Below are the code and all the weights of a small trained network. Each question names an input and a class and asks about switching units off, where a switched-off unit gives its printed mean instead of its output.

import numpy as np


def w(rows, s, z=0):
    codes = np.array(rows[::2]) - 128.0
    scale = np.full(codes.shape[1], s)
    scale[-1] = z or s
    return codes * scale


def norm(h):
    return h / np.sqrt((h * h).mean(-1, keepdims=True) + 1e-5)


def f(y):
    return np.maximum(y, 0)


def log_softmax(a):
    a = a - a.max(-1, keepdims=True)
    return a - np.log(np.exp(a).sum(-1, keepdims=True))


def net(x, mask):
    res = np.array(x, float).reshape(1, 6) / 4 @ E
    u = 0
    for l in range(3):
        y = f(norm(res) @ A[l][:, :-1].T + A[l][:, -1])
        res = res + np.where(mask[u : u + 13], y, B[l][:, -1]) @ B[l][:, :-1]
        u += 13
    return log_softmax(norm(res)[-1] @ U[:, :-1].T + U[:, -1])


A, B = {}, {}
E = w([
[101,65,171,78],'x0',
[193,73,136,93],'x1',
[203,135,232,172],'x2',
[35,151,145,131],'x3',
[104,105,61,121],'x4',
[150,3,28,185],'x5',
],0.0043)
A[0] = w([
[67,219,134,125,250],'0.n1',
[196,163,145,220,168],'0.n2',
[171,143,160,200,188],'0.n3',
[123,110,71,200,100],'0.n4',
[154,152,117,9,222],'0.n5',
[71,102,149,174,104],'0.n6',
[123,97,147,20,88],'0.n7',
[123,170,115,150,145],'0.n8',
[138,140,123,166,98],'0.n9',
[60,132,136,65,229],'0.n10',
[181,106,143,42,66],'0.n11',
[106,123,109,180,199],'0.n12',
[70,113,92,99,45],'0.n13',
],0.011,0.0023)
B[0] = w([
[155,146,108,226,254],'0.n1',
[122,111,200,140,247],'0.n2',
[189,178,147,89,230],'0.n3',
[108,147,91,2,213],'0.n4',
[107,103,144,210,226],'0.n5',
[125,189,96,133,174],'0.n6',
[70,59,134,229,208],'0.n7',
[136,219,83,130,165],'0.n8',
[60,86,89,145,153],'0.n9',
[88,129,169,187,227],'0.n10',
[108,154,99,160,199],'0.n11',
[53,130,13,78,189],'0.n12',
[153,131,130,106,178],'0.n13',
],0.0076,0.0051)
A[1] = w([
[145,114,168,200,130],'1.n1',
[72,38,168,137,141],'1.n2',
[93,158,83,141,111],'1.n3',
[185,94,109,79,210],'1.n4',
[117,58,134,94,133],'1.n5',
[103,11,175,169,125],'1.n6',
[142,211,2,174,156],'1.n7',
[153,85,73,59,80],'1.n8',
[129,84,69,107,48],'1.n9',
[156,103,76,32,164],'1.n10',
[134,108,89,114,252],'1.n11',
[63,135,104,217,107],'1.n12',
[161,55,57,87,143],'1.n13',
],0.0095,0.003)
B[1] = w([
[183,90,66,70,243],'1.n1',
[99,165,116,161,205],'1.n2',
[144,220,195,78,182],'1.n3',
[96,171,155,2,192],'1.n4',
[131,158,166,140,170],'1.n5',
[113,139,94,167,230],'1.n6',
[137,216,147,113,248],'1.n7',
[25,67,161,56,196],'1.n8',
[131,92,159,88,179],'1.n9',
[23,139,157,17,217],'1.n10',
[60,179,189,132,201],'1.n11',
[153,129,99,116,255],'1.n12',
[111,109,156,59,221],'1.n13',
],0.0076,0.0054)
A[2] = w([
[87,116,235,169,164],'2.n1',
[123,125,33,207,176],'2.n2',
[75,249,140,40,194],'2.n3',
[148,165,90,123,19],'2.n4',
[163,130,112,138,247],'2.n5',
[172,114,214,99,85],'2.n6',
[191,83,233,133,134],'2.n7',
[94,83,138,171,159],'2.n8',
[86,165,157,218,152],'2.n9',
[149,157,109,96,120],'2.n10',
[109,201,139,126,193],'2.n11',
[171,56,100,147,237],'2.n12',
[110,123,173,100,48],'2.n13',
],0.012,0.0016)
B[2] = w([
[119,3,58,83,171],'2.n1',
[146,56,159,57,188],'2.n2',
[137,101,140,111,253],'2.n3',
[167,174,67,125,141],'2.n4',
[226,94,175,113,150],'2.n5',
[158,35,182,191,165],'2.n6',
[133,62,175,118,171],'2.n7',
[91,46,12,247,160],'2.n8',
[90,147,69,117,202],'2.n9',
[34,96,110,147,151],'2.n10',
[209,106,103,107,186],'2.n11',
[122,194,192,150,149],'2.n12',
[136,174,124,172,153],'2.n13',
],0.0054,0.011)
U = w([
[43,75,69,240,202],'0',
[22,134,177,18,233],'1',
[93,247,101,137,9],'2',
[216,71,255,152,38],'3',
[182,230,135,218,79],'4',
],0.014,0.0015)

Each question gives the input, the list of numbers given to net, and the class t.
The units are the neurons (one row each of A and B). Each row of codes is followed by its name. A weight is (code - 128) times the scale printed after its matrix; where a second scale follows, it is the last column's (A, B and U).
mask holds one flag per neuron, layer by layer. A switched-off neuron (its flag False) gives its mean, the last column of its row in B, instead of its output. The means were averaged over made-up inputs and are rounded, as every weight is.
A unit's drop is (log p(t) with every unit on - log p(t) with that unit switched off) / (log p(t) with every unit on - log p(t) with every unit switched off).
The circuit of an input: a set's keep is (log p(t) with only the set's units on - log p(t) with every unit switched off) / (log p(t) with every unit on - log p(t) with every unit switched off). Starting from the 12 units with the biggest drops (on a tie, the unit counted first), units are removed one at a time, each time the one whose removal leaves the highest keep (on an exact tie, the one counted first), for as long as the keep stays at least 0.8.
units of the circuit, in order: the units of the circuit, biggest drop first
top k neurons: the k neurons with the biggest drops, biggest first
k most important neurons of layer l: the k neurons of layer l with the biggest drops, biggest first
input [-7,2,1,5,-2,2], class 2: units of the circuit, in order => 0.n8
input [-1,1,-7,-4,-8,-3], class 0: units of the circuit, in order => 0.n5; 0.n7
input [-6,2,3,-7,-8,7], class 1: units of the circuit, in order => 0.n1; 0.n4
input [-4,-7,-5,2,-5,-5], class 4: units of the circuit, in order => 0.n1; 1.n10
input [-1,-8,8,-2,3,0], class 3: 3 most important neurons of layer 0 => 0.n2; 0.n3; 0.n11
input [-2,-8,1,6,4,-8], class 4: units of the circuit, in order => 0.n1; 1.n10
input [-7,-8,-1,7,3,8], class 1: top 2 neurons => 0.n4; 0.n12
input [7,2,-8,2,-6,6], class 0: units of the circuit, in order => 0.n7; 1.n10
input [-8,1,5,-1,1,2], class 3: top 2 neurons => 0.n2; 2.n6
input [-2,-4,0,6,3,3], class 2: 2 most important neurons of layer 0 => 0.n1; 0.n6
input [-8,-6,8,8,2,5], class 2: top 2 neurons => 0.n12; 0.n4
input [-1,-8,8,7,-5,8], class 2: 2 most important neurons of layer 0 => 0.n6; 0.n12
input [-2,-6,2,7,-6,-4], class 2: top 2 neurons => 2.n9; 2.n6
input [7,-7,0,7,-8,5], class 2: most important neuron of layer 0 => 0.n6
input [6,5,5,0,5,4], class 0: top 2 neurons => 0.n4; 0.n7
input [0,1,-2,7,-2,-8], class 4: 3 most important neurons of layer 0 => 0.n1; 0.n2; 0.n8
input [3,-8,-3,7,-5,7], class 2: 3 most important neurons of layer 0 => 0.n6; 0.n10; 0.n1
input [1,1,4,2,0,-7], class 3: 2 most important neurons of layer 1 => 1.n1; 1.n8
input [7,-7,-8,8,-3,0], class 2: 2 most important neurons of layer 0 => 0.n6; 0.n2
input [-4,6,7,-8,6,5], class 1: top 2 neurons => 0.n1; 1.n4
input [7,2,-1,-7,-2,4], class 0: most important neuron of layer 2 => 2.n8
